Each row has a name. Each question is about the rows just above it. Places in a row count from 1.

Columns, left to right: N B G E
L: [169  75 139 142]
X: [178 136 131 136]
T: [123 102 127 179]
Which column holds this, read top down? [139 131]  G
[131 127] is in which column, read top down?  G
Which column holds this, read top down? [169 178]  N
[136 102] is in which column, read top down?  B

Columns, left to right: sop kubi vis Ruzi Lakir Ninap
R: [163 120 109  78 136 132]
U: [164 119 112  78 153 126]
S: [163 120 136  78 136 132]
[132 126] is in which column, read top down?  Ninap
key -> tag
[131] -> q21
[126] -> q974
[125] -> q171
[120] -> q325
[132] -> q581
Look up the entry of R at place 6 in the table:  q581
Whose row is [164 119 112  78 153 126]?  U
Which column holds [163 164] top down?  sop

Columns, left to right: Zoz mim Fuv Nedo kek Mede kogu Moda dul
Zut: [174 136 122 126 102 101  90 161 131]
zimu: [110 124 130 105 166 124 191 101  98]
sadut: [157 126 123 129 156 136 105 160 103]
niso: [168 136 122 125 107 100 100 159 133]
nusum: [100 122 111 143  89 127 147  90 147]
fibe: [133 127 120 137 126 133 126 123 124]
gebav: [151 127 127 134 147 135 115 145 117]
zudu: [157 126 123 129 156 136 116 160 103]
riko: [144 129 126 134 143 139 112 140 112]
fuzo: [ 99 122 110 142  87 131 151  88 157]
bab: [148 129 129 135 142 137 108 144 112]
Gunu: [ 82 125 107 151  77 128 159  66 163]
[105 129 125 143 137 134] is in which column, read top down?  Nedo
[100 127 133] is in which column, read top down?  Mede
Which column holds [133 135] top down?  Mede
[100 127 133 135 136 139 131 137 128] is in which column, read top down?  Mede

Columns, left to right: git gur renu zuno zar
nifo: [102  91 101 155 134]
gusez: [143 124 111  87 161]
nuku: [ 98  96  95 159 133]
zafoz: [111  81 113 135 144]
Rer: [151  85 141  64 166]
dobo: [150  96 161  87 138]
Neni: [134  68 148  98 147]
Ferid: [139 112 104  82 170]
non: [154 117 132  73 158]
tam: [143 121 113  82 164]
tags:
[134] -> q250
[155] -> q791
[135] -> q355
[113] -> q392
[114] -> q967
[82] -> q954
Look up the entry of zafoz at place 4 in the table:  q355
The row with [102  91 101 155 134] is  nifo

Columns, left to right: nipa nus bofe rusut lobi rizit
kuzav: [150  90  90 135 118 140]
Fetar: [125 112 112 180 102 125]
gaka: [144 137 137  97 174  68]
Tur: [139  88  88 134  92 161]
rege: [106 119 119 148 108 123]
tags:
[90] -> q62
[91] -> q450
[161] -> q364
[141] -> q963
[140] -> q724
Join kuzav by its entry at place 6:  q724
[102 174  92 108] is in which column, read top down?  lobi
Whose row is [139  88  88 134  92 161]?  Tur

Columns, left to right: Sasad zigo Nur Damus gime fefel Bona
Muga: [180 177 180  97 171  85  87]
Vofop: [180 177 180  97 171  86  87]
fel: [180 177 180  97 171  80  87]
Which row holds [180 177 180  97 171  80  87]?  fel
Table of tags by key:
[79] -> q767
[84] -> q135
[86] -> q161
[85] -> q498
[80] -> q139
Join fel by its entry at place 6:  q139
Which row holds [180 177 180  97 171  86  87]?  Vofop
Which row holds [180 177 180  97 171  85  87]?  Muga

Columns, left to right: fadi Kuf dal mono dasi lazaz
sagi: [127 101 160 116 122 145]
big: [125 135 129 137 130 137]
Meton: [133 129 108 185 161 120]
pid: [135 181 178 115  98 131]
Which column holds this, read top down? [122 130 161]  dasi
tags:
[119] -> q467
[120] -> q545
[129] -> q315
[128] -> q290
[145] -> q35
[137] -> q279
Join Meton by its entry at place 6:  q545
The row with [125 135 129 137 130 137] is  big

Columns, left to right: zuf sevil nipu zol dus sot
Nidel: [102 142 158 104 192 150]
gumas: [154 154 153 153 146 152]
Zadav: [144 145 144 161 138 153]
zosav: [144 145 144 145 153 146]
rovo: [144 145 144 145 153 147]
[154 145 145] is in which column, read top down?  sevil
Which column holds this, read top down? [104 153 161 145]  zol
Table of tags by key:
[153] -> q34
[148] -> q870
[147] -> q326
[145] -> q40
[146] -> q648
[152] -> q774
Look up the entry of gumas at place 6 in the table:  q774
Whose row is [102 142 158 104 192 150]?  Nidel
Which column holds this, read top down? [154 145]  sevil
[144 145 144 161 138 153] is in which row?  Zadav
Whose row is [144 145 144 145 153 147]?  rovo

Columns, left to right: Dusof Suma mok Dobog zabad Tisu tosu Kefa tigi nakog
rek: [110 122 122 121 118 133 123 125 127 124]
gena: [110 117 111 133 123 188 128 110 152 123]
ruk: [110 122 122 121 118 133 126 125 127 124]
Boti: [125 130 127 123 113 115 126 119 143 141]
ziz: [128 125 124 123 141 120 121 143 127 122]
Which column holds [110 110 110 125] top down?  Dusof
Which column holds [125 110] top down?  Kefa
tags:
[124] -> q920
[121] -> q556
[125] -> q810
[126] -> q95
[122] -> q544
The tag of ruk, keyed by place 7:  q95

Columns, left to right: rif begel boni dobu
dazu: [195 196 191  69]
gibib: [ 65 189  60 196]
daf: [ 65  64  60 196]
gil: [ 88 109 154 136]
bavo: [ 99 159 177 122]
lofoz: [ 84  60  61 189]
rapu: [180 195 194  66]
Pip: [ 98 134 141 138]
Rop: [112 121 139 137]
Vupaz: [186 190 192  95]
Which column holds [195  65  65  88  99] top down?  rif
Which column holds [159  60 195 134] top down?  begel
tags:
[197] -> q517
[60] -> q155
[196] -> q177
[61] -> q83
[194] -> q298
Look up the entry of gibib at place 3 in the table:  q155
Which row holds [195 196 191  69]?  dazu
Which column holds this, read top down? [138 137]  dobu
[ 60 195] is in which column, read top down?  begel

Columns, left to right: Fasoz Nofu dolet Guz
zela: [ 98 154 141  99]
kupe: [124  74 105  83]
Vab: [ 90 140  88  95]
Sur: [157  94 141 147]
gano: [107 147 142 148]
sez: [146  78 160 137]
Rud: [119 164 175 183]
fule: [170 134 121 100]
fulet: [120 102 174 180]
godo: [181 136  96  77]
vosip: [105 160 165 128]
tags:
[77] -> q172
[179] -> q466
[83] -> q312
[138] -> q900
[137] -> q604
[180] -> q379
[128] -> q12
[181] -> q530
[120] -> q881
[84] -> q348
The tag of fulet, keyed by place 4:  q379
[ 74 140  94] is in which column, read top down?  Nofu
Whose row is [107 147 142 148]?  gano
The row with [119 164 175 183] is  Rud
Whose row is [ 90 140  88  95]?  Vab

